Here is a tiny trained network, its code and every weight. The questions are about switching its units off for an input and a target symbol, where a switched-off unit gives its printed mean instead of its output.

import numpy as np


def w(rows, s, z=0):
    codes = np.array(rows[::2]) - 128.0
    scale = np.full(codes.shape[1], s)
    scale[-1] = z or s
    return codes * scale


def norm(h):
    return h / np.sqrt((h * h).mean(-1, keepdims=True) + 1e-5)


def f(y):
    return np.maximum(y, 0)


def softmax(a):
    e = np.exp(a - a.max(-1, keepdims=True))
    return e / e.sum(-1, keepdims=True)


def log_softmax(a):
    a = a - a.max(-1, keepdims=True)
    return a - np.log(np.exp(a).sum(-1, keepdims=True))


def net(x, mask):
    ids = ['αδζηλπω'.index(c) for c in x.split()]
    T = len(ids)
    res = E[ids] + P[:T]
    r = norm(res)
    for j in range(2):
        rows = slice(2 * j, 2 * j + 2)
        q, k, v = (r @ M[0][rows].T for M in (Q, K, V))
        z = softmax(np.where(np.tri(T) > 0, q @ k.T / 2**0.5, -1e9)) @ v
        o = O[0][rows]
        res = res + np.where(mask[j], z, o[:, -1]) @ o[:, :-1]
    y = f(norm(res) @ A[0][:, :-1].T + A[0][:, -1])
    res = res + np.where(mask[2:26], y, B[0][:, -1]) @ B[0][:, :-1]
    return log_softmax(norm(res)[-1] @ U[:, :-1].T + U[:, -1])


Q, K, V, O, A, B = {}, {}, {}, {}, {}, {}
E = w([
[187,131,81,129],'α',
[190,121,86,122],'δ',
[177,146,98,89],'ζ',
[46,7,23,148],'η',
[101,76,195,143],'λ',
[62,136,106,134],'π',
[88,109,208,185],'ω',
],0.018)
P = w([
[197,141,133,190],'0',
[142,66,216,188],'1',
[157,72,208,159],'2',
[167,88,192,138],'3',
[161,122,174,103],'4',
[174,142,177,91],'5',
[176,143,187,78],'6',
[174,156,191,58],'7',
[167,136,222,29],'8',
[165,142,222,5],'9',
[169,163,212,1],'10',
],0.0054)
Q[0] = w([
[50,76,160,1],'H1',
[166,9,147,116],'H1',
[206,2,78,125],'H2',
[244,3,173,127],'H2',
],0.0056)
K[0] = w([
[170,178,131,85],'H1',
[78,166,73,174],'H1',
[104,196,172,125],'H2',
[155,244,160,184],'H2',
],0.011)
V[0] = w([
[131,247,146,69],'H1',
[170,78,210,113],'H1',
[96,108,96,99],'H2',
[125,201,155,210],'H2',
],0.011)
O[0] = w([
[155,131,59,205,3],'H1',
[195,94,134,136,96],'H1',
[108,119,128,105,166],'H2',
[173,247,75,172,149],'H2',
],0.011,0.0037)
A[0] = w([
[154,183,171,120,90],'N1',
[119,136,156,158,157],'N2',
[152,172,136,137,33],'N3',
[96,180,172,92,56],'N4',
[118,120,107,108,181],'N5',
[139,47,67,98,245],'N6',
[142,155,122,174,31],'N7',
[137,108,104,57,72],'N8',
[100,108,96,137,215],'N9',
[102,169,152,132,217],'N10',
[123,126,218,170,102],'N11',
[136,119,63,167,173],'N12',
[103,95,90,152,137],'N13',
[94,148,146,247,116],'N14',
[172,166,162,129,161],'N15',
[136,170,133,92,143],'N16',
[193,118,131,88,185],'N17',
[136,70,185,117,125],'N18',
[163,103,92,120,251],'N19',
[85,131,135,117,215],'N20',
[91,91,87,157,134],'N21',
[106,83,135,133,87],'N22',
[136,172,124,63,193],'N23',
[68,105,114,134,193],'N24',
],0.012,0.0021)
B[0] = w([
[188,125,157,41,191],'N1',
[112,161,80,90,175],'N2',
[44,181,120,87,150],'N3',
[104,125,160,177,221],'N4',
[191,139,112,96,177],'N5',
[103,191,73,138,229],'N6',
[96,147,131,104,139],'N7',
[164,109,93,73,197],'N8',
[216,110,157,119,194],'N9',
[106,70,97,98,212],'N10',
[105,220,9,183,242],'N11',
[119,152,255,177,161],'N12',
[174,139,176,118,177],'N13',
[136,58,88,77,197],'N14',
[222,57,180,50,194],'N15',
[82,186,89,187,181],'N16',
[50,89,120,153,197],'N17',
[149,151,158,210,242],'N18',
[28,50,95,181,177],'N19',
[176,166,116,184,241],'N20',
[191,193,133,111,192],'N21',
[128,158,112,73,195],'N22',
[74,125,25,188,214],'N23',
[171,164,155,118,254],'N24',
],0.0056,0.0053)
U = w([
[197,94,156,150,94],'α',
[161,92,90,224,50],'δ',
[251,214,132,125,174],'ζ',
[97,141,191,57,162],'η',
[153,79,126,184,66],'λ',
[89,232,75,157,221],'π',
[157,115,108,192,5],'ω',
],0.013,0.003)

Each question gives the input, a string of symbols that net reads in full, and the target symbol t.
The units are the heads (2 rows each of Q, K, V and O) and the neurons (one row each of A and B). Each row of codes is followed by its name. A weight is (code - 128) times the scale printed after its matrix; where a second scale follows, it is the last column's (O, A, B and U).
mask holds one flag per unit, heads first, then neurons. A switched-off unit (its flag False) gives its mean, the last column of its rows in O or B, instead of its output. The means were averaged over made-up inputs and are rounded, as every weight is.
A unit's drop is (log p(t) with every unit on - log p(t) with that unit switched off) / (log p(t) with every unit on - log p(t) with every unit switched off).
The circuit of an input: a set's keep is (log p(t) with only the set's units on - log p(t) with every unit switched off) / (log p(t) with every unit on - log p(t) with every unit switched off). Starting from the 12 units with the biggest drops (on a tie, the unit counted first), units are removed one at a time, each time the one whose removal leaves the highest keep (on an exact tie, the one counted first), for as long as the keep stays at least 0.8.
circuit, biggest first: the units of the circuit, biggest drop first
most important unit: the unit with the biggest drop
top k neurons: the k neurons with the biggest drops, biggest first
which heads matter: for each layer, one digit per head in row order, 1 if its drop is at least 0.15 and else 0, layers parted by /
input δ π π π α ω, target π: which heads matter : 00
input λ ω α, target α: most important unit : H1
input ζ ζ α, target δ: which heads matter : 00
input α α ζ π, target ζ: which heads matter : 10
input δ η π ω λ η λ ω ζ, target η: top 2 neurons : (N17, N11)
input ζ α α π ζ ζ λ α ω, target δ: circuit, biggest first : (H1, N11, H2)
input η ω π ζ, target η: which heads matter : 10
input π α ζ, target π: which heads matter : 10
input ω ζ ζ ζ ζ ω π δ, target δ: which heads matter : 10
input ω π λ λ, target ζ: which heads matter : 01
input π ω π ζ π ζ, target π: circuit, biggest first : (N23, N17)
input π π ω ω π η π η, target π: circuit, biggest first : (N6, H2)
input π δ π ω π ω π λ λ λ, target π: circuit, biggest first : (N11, H2)
input ζ δ λ, target δ: which heads matter : 10
input ω π ζ π ζ π π η λ, target π: circuit, biggest first : (N11, H1)
input ζ η π π α ζ η η π, target η: top 2 neurons : (N11, N15)
input π π η π η, target π: circuit, biggest first : (N6, H1)
input ω λ δ ω ω π η, target ζ: most important unit : N21
input ω ω α η, target ζ: which heads matter : 11
input η λ ω η, target η: top 2 neurons : (N11, N23)
input η η η ω, target η: circuit, biggest first : (H1)
input η π λ δ, target η: circuit, biggest first : (H1, N17)
input π π π π λ ω λ ζ ζ α, target π: top 3 neurons : (N23, N16, N17)
input λ π π π δ, target π: top 2 neurons : (N23, N16)
input ω α η ζ ζ π π, target ζ: top 2 neurons : (N6, N21)
input ω π π ω, target ζ: top 2 neurons : (N15, N1)
input λ α δ α δ π ζ π λ α, target δ: top 2 neurons : (N19, N17)
